Known rows, with every way that one mark hangs from another:
(kapo zopila): [-0.27 -4.43 -0.87 -2.74 -0.09  0.17 -0.99  2.15 -0.59  1.75  1.94  1.62
  1.94  0.35 -0.36  0.59 -1.32  0.99 -0.08 -0.97  0.19 -2.01]
(nuli kapo): [-0.42  2.13 -1.13 -1.89  0.34 -3.37  0.90 -1.39  2.32  1.43 -0.67  1.70
 -1.17 -1.85 -2.51 -1.84  0.60  0.78  0.48  0.96 -2.94 -1.05]
(varap (nuli (kapo zopila))): [-1.55 -1.72 -0.77 -4.59  1.09 -1.00 -0.68  2.28  3.70  3.07  0.44  2.71
  0.14 -0.92 -3.44 -1.13 -2.02  3.74  0.88  2.51 -5.36 -2.16]
(zopila (nuli varap) robis): [ 2.01  0.20  0.66 -0.74 -1.66  0.70  3.20  1.42  1.95 -0.66 -5.71 -0.49
 -3.22 -2.39  3.56 -1.99  0.13  2.47  6.30  3.09  0.41  6.46]
(varap nuli): [-0.97  0.92  1.44 -1.26  1.22  1.55 -1.24  1.07  1.23 -0.09 -1.02 -0.51
 -0.49 -0.02 -1.02 -0.06 -1.21  2.28  0.68  2.77 -1.26  1.00]
(kapo (zopila nuli robis)): [ 1.26 -5.06 -1.89 -2.16 -0.28  1.60  1.71  3.60  2.17  0.43 -1.26 -2.39
 -1.01 -2.83  0.31 -1.86 -2.10  2.80  2.36  1.91  0.38  3.10]
(varap (zotut (nuli (kapo zopila)) nuvun)): [-1.48 -0.49 -1.12 -4.57  0.31  3.08  1.62  5.49 -2.67  2.53 -1.37  1.15
 -1.22 -2.08 -3.13 -2.40  0.20  1.23  0.17 -4.40 -6.11 -1.97]
(kapo (zopila (nuli varap) robis)): [ 2.32 -4.50 -0.62 -3.14 -2.10  0.98  1.97  3.60  1.39  1.35 -4.10  0.47
 -1.27 -1.65  2.59 -1.27 -1.25  3.27  6.24  2.25  0.33  4.28]
(zotut (nuli varap) nuvun): [-1.40  1.75  1.02 -0.65  1.02  3.47  2.08  1.18 -5.68 -1.49 -4.49  2.90
 -1.53  0.27  1.29  0.38  1.52  3.01  1.67 -0.05 -1.85  3.78]
(zotut (nuli kapo) nuvun varap): [-3.64  3.56  0.16  0.04  2.29  2.79  2.19  1.87 -1.78  1.40 -3.22  1.00
 -2.17 -1.17 -2.70 -1.60  1.55  0.48 -2.10 -3.64 -5.63 -0.40]
(zotut (nuli (kapo zopila)) (nuvun varap)): [-3.18 -1.54 -1.79 -3.34  0.85 -0.90  0.35  1.03 -2.91  0.63 -2.50  3.60
 -2.30 -1.62 -1.53  0.62 -0.09  5.52 -0.97  0.02 -4.55 -0.54]
(nuvun zotut): [-2.23 -0.39 -0.84  0.18 -2.00  0.62  1.84  0.12  2.25 -1.55  0.26 -1.16
  0.02  0.87  1.93 -0.35  1.48 -0.54  1.24  1.03 -1.44  0.71]
(nuvun (zotut (nuli (kapo zopila) varap))): [-4.39  1.45 -2.96 -4.96 -2.14 -0.89  2.58  1.14  3.14  2.49 -3.01  4.95
 -0.93 -0.52 -0.13 -1.69  1.36  4.47  3.69  1.61 -6.33  0.97]
(zotut (nuli (kapo zopila)) nuvun varap): [-3.96 -1.23 -0.56 -1.80  1.80  2.22  1.23  5.10 -1.54  3.08 -1.17  1.93
 -1.03 -0.75 -3.25 -0.80 -0.39  1.49 -2.33 -4.57 -5.64 -2.18]
(kapo (zopila nuli)): [ 2.73 -3.94 -0.99 -2.37 -0.13  1.81 -1.41  1.46 -0.61  0.88 -0.48 -0.38
  1.44 -2.40  0.67 -0.88 -1.27  0.93  1.84 -0.81 -0.17  0.44]
(nuli varap): [ 0.92  0.52  1.33 -0.98 -1.44 -0.67 -0.05  0.02 -0.63  1.16 -2.68  3.30
 -0.63  1.12  2.77  0.16  0.93  0.60  3.83  0.06 -0.05  1.69]
(varap (zotut nuli)): [-0.10  4.23  0.58 -0.91 -0.98  3.90 -0.11  3.55 -2.11  2.10 -2.55 -1.72
 -1.02 -1.27 -1.16 -0.92  0.92  0.16  0.15 -2.40 -1.15  0.26]
(nuvun varap zotut): [-1.09 -0.67  0.10  0.55 -4.88 -0.94  1.18 -0.64  1.85 -0.84 -2.00  0.28
 -1.99  1.11  4.39  1.94  2.10  0.51  1.65  2.09 -1.04  1.40]
(zopila nuli): [ 3.14  0.80  0.28  0.32 -0.17  1.95 -0.65 -0.64 -0.10 -0.72 -1.75 -1.59
 -0.58 -3.00  1.36 -1.09 -0.10  0.32  1.40  0.44  0.48  2.74]
(nuvun (varap nuli) zotut): [-2.48  0.60  1.54 -0.86 -3.49 -0.01 -0.41  0.17  3.25 -1.00 -2.99 -0.76
 -2.38  1.11  3.49  1.85  0.97  2.93  3.02  4.86 -2.30  2.10]
(varap (nuli kapo) (zotut nuvun)): [ 0.23  2.37  2.09 -3.15 -0.52  3.03  0.89  4.38  0.07  1.12 -2.56  0.07
 -2.36 -1.16 -2.20 -1.84  0.85 -0.02  1.47 -0.44 -5.93 -0.50]

Rows:
[-2.57 -3.94 -2.86 -3.87 -0.42 -2.95  3.62  3.28  5.00  2.26 -0.14  2.16
 -2.22 -1.73 -3.25 -2.58 -2.38  3.36  1.19  2.25 -3.44 -0.86] -> (nuli (kapo (zopila robis)))
[ 1.15  4.34  1.92 -3.51 -3.79 -2.23 -1.28  2.39  2.80  3.73 -4.60  0.44
 -3.94 -0.99  0.59  0.20  1.01  1.47  2.97  1.26 -4.58 -0.72] -> (nuvun (varap (nuli kapo) zotut))
[ 0.07  4.50  0.76 -1.05 -3.40  1.94 -0.93  3.09 -2.21  2.78 -4.84 -1.86
 -2.08 -0.79  1.83  1.22  2.01  1.31  0.69 -1.51 -0.71  1.03] -> (nuvun (varap (zotut nuli)))
[ 5.01 -3.88  2.07 -3.30 -4.03  4.43 -0.82  6.32 -5.36  2.25 -4.00  0.93
 -0.13 -0.91  4.91 -0.90  1.31 -1.27  6.47 -4.29 -1.44  1.25] -> (kapo (zopila (nuli (varap (zotut nuvun)))))
[ 1.17  1.50 -1.55 -2.28 -0.02 -1.30  3.65  0.06  4.99 -0.39 -3.28 -1.88
 -4.20 -5.09 -1.74 -4.22 -0.31  2.37  2.43  3.23 -2.40  3.94] -> (zopila (nuli kapo) robis)
[-1.43 -1.77 -0.49 -6.16 -1.33  0.80  1.86  7.79  6.16  4.52 -1.86 -0.36
 -2.55 -1.80 -3.06 -3.29 -2.39  3.43  3.09  1.88 -4.84 -1.24] -> (varap (nuli (kapo (zopila robis))) zotut)
[-2.35 -1.01  0.91 -3.21  0.50 -0.29 -1.48  4.53  4.15  6.05 -1.13  2.81
  0.40 -0.03 -2.57 -0.24 -1.35  1.53  0.76 -1.44 -5.65 -3.61] -> (zotut (varap (nuli (kapo zopila))))
[-1.61 -3.19 -1.79 -5.66 -1.94 -3.83  3.53  3.30  4.48  3.57 -2.50  4.52
 -2.68 -0.61 -0.02 -2.18 -0.94  4.07  4.18  2.86 -3.25  0.14] -> (nuli (kapo (zopila robis)) varap)
[-1.05 -3.73  0.59 -4.47 -0.41 -1.50 -0.41  2.52 -0.19  0.90 -1.67  3.75
 -1.62  0.05  0.13  1.21 -0.81  4.70  0.74  2.41 -5.02 -1.44] -> (zotut (nuvun (varap (nuli (kapo zopila)))))
[-2.54  2.54 -0.63 -1.09  0.81 -1.04  1.25 -1.53 -3.13 -1.22 -4.51  1.44
 -3.54 -2.21 -1.24  0.10  1.38  4.63 -1.17  1.05 -3.83  1.74] -> (zotut (nuli kapo) (nuvun varap))
[-4.30  4.70 -2.15 -1.53 -2.47 -2.31  1.65 -1.51  3.21 -0.45 -4.03  1.01
 -3.36 -1.62  0.10 -0.40  2.68  4.44  1.17  3.27 -4.60  1.59] -> (nuvun varap (zotut (nuli kapo)))
[-3.68 -3.40 -1.82 -5.29  1.45 -1.26  2.32  3.23  6.11  2.18 -0.68  1.20
 -2.26 -1.52 -3.90 -2.45 -3.26  6.10  1.64  5.03 -4.98 -0.21] -> (varap (nuli (kapo (zopila robis))))
[-1.75 -0.40  3.95  1.46  1.42  4.09 -0.68  4.98 -1.75  0.29 -2.29 -0.62
 -0.41  1.68  0.54  1.22 -0.40 -0.16  0.16 -1.84 -2.42 -0.01] -> (zotut nuvun (varap nuli))
[ 2.11  1.97  3.18 -2.20 -3.95  1.12 -2.14  3.69  0.30  2.46 -4.31 -1.21
 -2.03  0.81  2.72  2.00  1.14  1.29  2.84  0.63 -1.19 -0.16] -> (nuvun (varap nuli zotut))
[-2.75  2.72 -0.07 -2.60 -3.56 -3.25  0.73 -0.75  5.63 -0.43 -3.61  1.12
 -3.05 -0.11  0.64  0.41  1.74  3.28  3.17  5.55 -5.35  1.09] -> (nuvun (varap (nuli kapo)) zotut)
[-4.28  0.14 -2.97 -5.51  0.06 -1.64  4.20  3.24  2.86  3.37 -4.03  4.58
 -3.26 -2.23 -2.18 -2.63 -1.03  6.91  3.04  3.38 -3.79  2.46] -> (zotut (nuli (kapo (zopila robis)) varap))
[ 0.64 -2.00 -1.16 -4.71 -1.86 -2.96  0.16  1.19  1.59  4.09 -1.25  6.63
  0.05 -0.31  0.86 -0.77  0.37  2.32  3.57  0.28 -3.43 -2.32] -> (nuli (kapo zopila) varap)
[ 2.61  0.09  2.91 -1.25 -3.51  2.70  1.04  4.78 -4.39  1.35 -3.90  1.55
 -1.19  1.40  4.14 -0.11  2.51 -2.96  4.57 -3.45 -1.31  1.12] -> (nuli (varap (zotut nuvun)))
[ 2.16  2.19  1.52 -3.42 -2.78 -0.25  1.74  3.39 -1.89  2.31 -4.31  3.13
 -2.82 -0.41  2.15 -2.20  3.18 -2.15  4.20 -3.50 -5.04  0.03] -> (nuli kapo (varap (zotut nuvun)))
[ 0.45 -0.23  0.64 -5.84 -1.58  0.48 -1.11  5.76  3.43  5.24 -0.48  1.55
 -0.20 -0.54 -2.91 -1.94 -0.87  0.87  2.18 -0.88 -5.18 -3.40] -> (varap (nuli (kapo zopila)) zotut)
[ 3.67 -0.41  2.65 -1.41 -3.11  4.42  3.68  5.92 -2.52 -0.72 -6.87 -2.00
 -4.24 -1.93  4.58 -2.40  1.52 -0.61  6.87 -0.82 -0.70  5.88] -> (zopila (nuli (varap (zotut nuvun))) robis)
[-0.62  6.83 -0.87 -2.79 -0.91  1.48  0.66  1.83  0.91  3.00 -3.04  0.23
 -2.19 -2.88 -3.55 -3.04  1.57  0.62  0.80 -2.09 -4.59 -0.28] -> (varap (zotut (nuli kapo)))
[-3.70  1.33  2.39  0.73 -2.28  3.39 -0.18  4.00  4.12  1.50 -1.83 -1.78
 -0.40  2.12  1.48  0.91  0.89 -0.94  2.18  0.78 -2.94  0.23] -> (nuvun (zotut (varap nuli)))
[ 2.13 -2.94  1.10 -5.63 -3.35  0.05  1.37  5.71 -1.79  4.20 -2.79  4.67
 -0.92  0.28  2.14 -1.62  1.58 -1.43  4.53 -4.13 -4.98 -2.23] -> (nuli (kapo zopila) (varap (zotut nuvun)))
[ 3.68 -2.58 -0.13 -3.13 -2.61  0.78 -1.44  1.27 -1.24  2.09 -2.58  2.27
  0.92 -1.32  3.13 -0.51  0.17  2.03  5.41 -0.36 -0.09  1.98] -> (kapo (zopila (nuli varap)))
[-2.49 -3.16  1.49 -3.00  1.12  1.71  0.06  5.48  0.56  3.82 -0.87  2.31
 -0.31  0.30 -2.64 -0.75 -1.10  1.03  0.08 -2.26 -6.44 -3.17] -> (zotut nuvun (varap (nuli (kapo zopila))))
[ 4.29 -2.87  0.93 -4.35 -5.40  2.47  1.46  7.52  1.14  3.74 -4.85 -0.64
 -1.80 -2.07  3.72 -2.29 -0.22  1.03  7.32 -0.83 -0.06  3.31] -> (kapo (zopila (nuli (varap zotut)) robis))
[ 2.17  4.25  1.10 -4.01 -4.26 -2.09  0.47  2.11  1.28  4.50 -4.20  3.39
 -1.98 -0.58  1.73 -1.97  2.64 -1.39  5.02 -2.12 -3.80 -1.30] -> (nuli kapo (varap zotut))
[-0.89  1.47 -1.64 -4.84 -3.38 -1.35 -1.22  4.03  0.36  5.07 -3.26  2.03
 -1.74 -2.12 -0.91 -0.09  0.61  3.46  1.14 -2.16 -4.16 -2.45] -> (nuvun (varap (zotut (nuli (kapo zopila)))))
